Below is a small trained network, with its code and all its weights. Each question gives an input and a target symbol and asks what happens when units are switched off, that is, made to give their printed mean instead of their output.

import numpy as np


def w(rows, s, z=0):
    codes = np.array(rows[::2]) - 128.0
    scale = np.full(codes.shape[1], s)
    scale[-1] = z or s
    return codes * scale


def softmax(a):
    e = np.exp(a - a.max(-1, keepdims=True))
    return e / e.sum(-1, keepdims=True)


def log_softmax(a):
    a = a - a.max(-1, keepdims=True)
    return a - np.log(np.exp(a).sum(-1, keepdims=True))


def net(x, mask):
    ids = ['αβδεζηθλξπσφψ'.index(c) for c in x.split()]
    T = len(ids)
    res = E[ids] + P[:T]
    u = 0
    for l in range(3):
        r = res
        for j in range(2):
            rows = slice(4 * j, 4 * j + 4)
            q, k, v = (r @ M[l][rows].T for M in (Q, K, V))
            z = softmax(np.where(np.tri(T) > 0, q @ k.T / 4**0.5, -1e9)) @ v
            o = O[l][rows]
            res = res + np.where(mask[u + j], z, o[:, -1]) @ o[:, :-1]
        u += 2
    return log_softmax(res[-1] @ U[:, :-1].T + U[:, -1])


Q, K, V, O = {}, {}, {}, {}
E = w([
[105,122,62],'α',
[124,156,92],'β',
[150,128,104],'δ',
[153,127,109],'ε',
[172,117,114],'ζ',
[132,110,90],'η',
[106,128,85],'θ',
[161,130,125],'λ',
[86,165,113],'ξ',
[183,105,111],'π',
[5,193,132],'σ',
[128,141,117],'φ',
[121,153,133],'ψ',
],0.023)
P = w([
[127,32,103],'0',
[134,157,35],'1',
[202,43,184],'2',
[218,190,127],'3',
[143,42,182],'4',
[198,254,139],'5',
[135,76,235],'6',
[163,227,93],'7',
[86,45,152],'8',
],0.0087)
Q[0] = w([
[178,12,241],'0.h1',
[221,34,2],'0.h1',
[226,6,110],'0.h1',
[133,168,83],'0.h1',
[150,201,219],'0.h2',
[240,115,71],'0.h2',
[210,128,133],'0.h2',
[223,65,158],'0.h2',
],0.007)
K[0] = w([
[255,214,73],'0.h1',
[144,64,152],'0.h1',
[145,28,59],'0.h1',
[72,233,172],'0.h1',
[216,69,146],'0.h2',
[110,178,218],'0.h2',
[179,73,171],'0.h2',
[101,39,78],'0.h2',
],0.0063)
V[0] = w([
[115,158,5],'0.h1',
[63,113,183],'0.h1',
[118,122,44],'0.h1',
[120,95,153],'0.h1',
[66,81,48],'0.h2',
[52,80,137],'0.h2',
[111,131,161],'0.h2',
[134,70,199],'0.h2',
],0.011)
O[0] = w([
[115,156,124,253],'0.h1',
[236,104,167,213],'0.h1',
[145,152,192,190],'0.h1',
[76,196,200,98],'0.h1',
[166,137,117,251],'0.h2',
[254,147,242,175],'0.h2',
[148,89,86,116],'0.h2',
[59,160,89,13],'0.h2',
],0.0067,0.0054)
Q[1] = w([
[139,236,199],'1.h1',
[63,139,119],'1.h1',
[81,116,214],'1.h1',
[114,156,207],'1.h1',
[2,53,171],'1.h2',
[120,155,195],'1.h2',
[72,111,163],'1.h2',
[149,120,56],'1.h2',
],0.0086)
K[1] = w([
[181,102,155],'1.h1',
[155,147,110],'1.h1',
[68,181,131],'1.h1',
[190,135,135],'1.h1',
[165,7,101],'1.h2',
[160,226,118],'1.h2',
[118,126,89],'1.h2',
[68,162,111],'1.h2',
],0.014)
V[1] = w([
[133,65,82],'1.h1',
[24,162,124],'1.h1',
[162,131,142],'1.h1',
[184,164,155],'1.h1',
[34,82,131],'1.h2',
[82,157,158],'1.h2',
[254,144,99],'1.h2',
[232,96,76],'1.h2',
],0.009)
O[1] = w([
[190,94,122,87],'1.h1',
[211,142,154,20],'1.h1',
[17,101,170,174],'1.h1',
[138,44,141,222],'1.h1',
[160,64,78,3],'1.h2',
[37,140,63,138],'1.h2',
[204,128,18,233],'1.h2',
[233,3,113,151],'1.h2',
],0.0047,0.0049)
Q[2] = w([
[131,134,178],'2.h1',
[101,170,124],'2.h1',
[2,101,176],'2.h1',
[164,160,130],'2.h1',
[92,46,160],'2.h2',
[114,56,198],'2.h2',
[149,135,177],'2.h2',
[162,184,178],'2.h2',
],0.014)
K[2] = w([
[93,146,145],'2.h1',
[70,53,136],'2.h1',
[97,170,154],'2.h1',
[190,119,114],'2.h1',
[2,234,148],'2.h2',
[114,206,146],'2.h2',
[160,125,123],'2.h2',
[136,69,121],'2.h2',
],0.013)
V[2] = w([
[254,119,98],'2.h1',
[67,172,202],'2.h1',
[200,85,36],'2.h1',
[135,94,39],'2.h1',
[129,154,188],'2.h2',
[196,78,112],'2.h2',
[120,137,158],'2.h2',
[175,161,123],'2.h2',
],0.014)
O[2] = w([
[106,253,241,254],'2.h1',
[202,183,110,89],'2.h1',
[65,181,198,178],'2.h1',
[204,155,145,116],'2.h1',
[215,112,154,133],'2.h2',
[48,127,111,193],'2.h2',
[200,223,90,119],'2.h2',
[90,220,29,193],'2.h2',
],0.006,0.0051)
U = w([
[126,254,169,163],'α',
[126,229,100,149],'β',
[112,183,76,188],'δ',
[120,123,175,86],'ε',
[118,121,169,64],'ζ',
[113,109,188,56],'η',
[119,117,198,69],'θ',
[119,118,170,94],'λ',
[146,182,144,1],'ξ',
[96,45,217,236],'π',
[231,169,182,180],'σ',
[118,96,181,124],'φ',
[137,148,160,58],'ψ',
],0.0078,0.0049)

Each question gives the input, a string of symbols that net reads in full, and the target symbol t.
The units are the heads (4 rows each of Q, K, V and O). Each row of codes is followed by its name. A weight is (code - 128) times the scale printed after its matrix; where a second scale follows, it is the last column's (O and U).
mask holds one flag per head, layer by layer. A switched-off head (its flag False) gives its mean, the last column of its rows in O, instead of its output. The means were averaged over made-up inputs and are rounded, as every weight is.
A unit's drop is (log p(t) with every unit on - log p(t) with that unit switched off) / (log p(t) with every unit on - log p(t) with every unit switched off).
The circuit of an input: a set's keep is (log p(t) with only the set's units on - log p(t) with every unit switched off) / (log p(t) with every unit on - log p(t) with every unit switched off). Starting from all 6 units, units are removed one at a time, each time the one whose removal leaves the highest keep (on an exact tie, the one counted first), for as long as the keep stays at least 0.8.
circuit, biggest first: the units of the circuit, biggest drop first
most important unit: the unit with the biggest drop
which heads matter: for each layer, one digit per head in row order, 1 if its drop is at least 0.15 and else 0, layers parted by /
drop of u: that unit's drop, to one decimal
input σ η σ, target σ: most important unit -> 1.h1
input α θ σ ε, target α: which heads matter -> 01 / 01 / 10
input λ π π σ ψ σ σ σ φ, target σ: which heads matter -> 10 / 01 / 11
input ξ σ δ ψ α σ α ε ε, target σ: which heads matter -> 00 / 01 / 01
input θ δ π ζ, target α: which heads matter -> 00 / 01 / 10
input σ π σ σ σ σ σ, target σ: circuit, biggest first -> (2.h2, 1.h2)
input α σ η λ, target α: which heads matter -> 01 / 01 / 10
input α σ α, target α: circuit, biggest first -> (0.h2, 2.h1)
input σ α π θ, target α: which heads matter -> 11 / 00 / 10
input σ σ θ, target σ: which heads matter -> 00 / 10 / 01
input σ σ δ σ, target δ: which heads matter -> 00 / 11 / 10
input π σ θ σ δ σ σ σ δ, target σ: which heads matter -> 00 / 00 / 11
input α λ θ, target α: which heads matter -> 00 / 01 / 10
input δ π σ λ, target α: most important unit -> 0.h1
input σ σ σ π ψ σ σ θ α, target σ: which heads matter -> 00 / 00 / 01
input φ σ θ θ η, target σ: which heads matter -> 00 / 01 / 01
input α η α σ α σ η δ, target α: circuit, biggest first -> (2.h1, 1.h2)
input σ θ σ ζ, target α: which heads matter -> 11 / 00 / 10
input δ α δ π, target α: drop of 2.h1 -> 0.8
input σ σ π η π σ δ σ α, target σ: drop of 1.h2 -> 0.0
input π σ σ α, target α: drop of 2.h1 -> 0.9
input β σ σ σ π σ θ ξ λ, target σ: circuit, biggest first -> (2.h2)
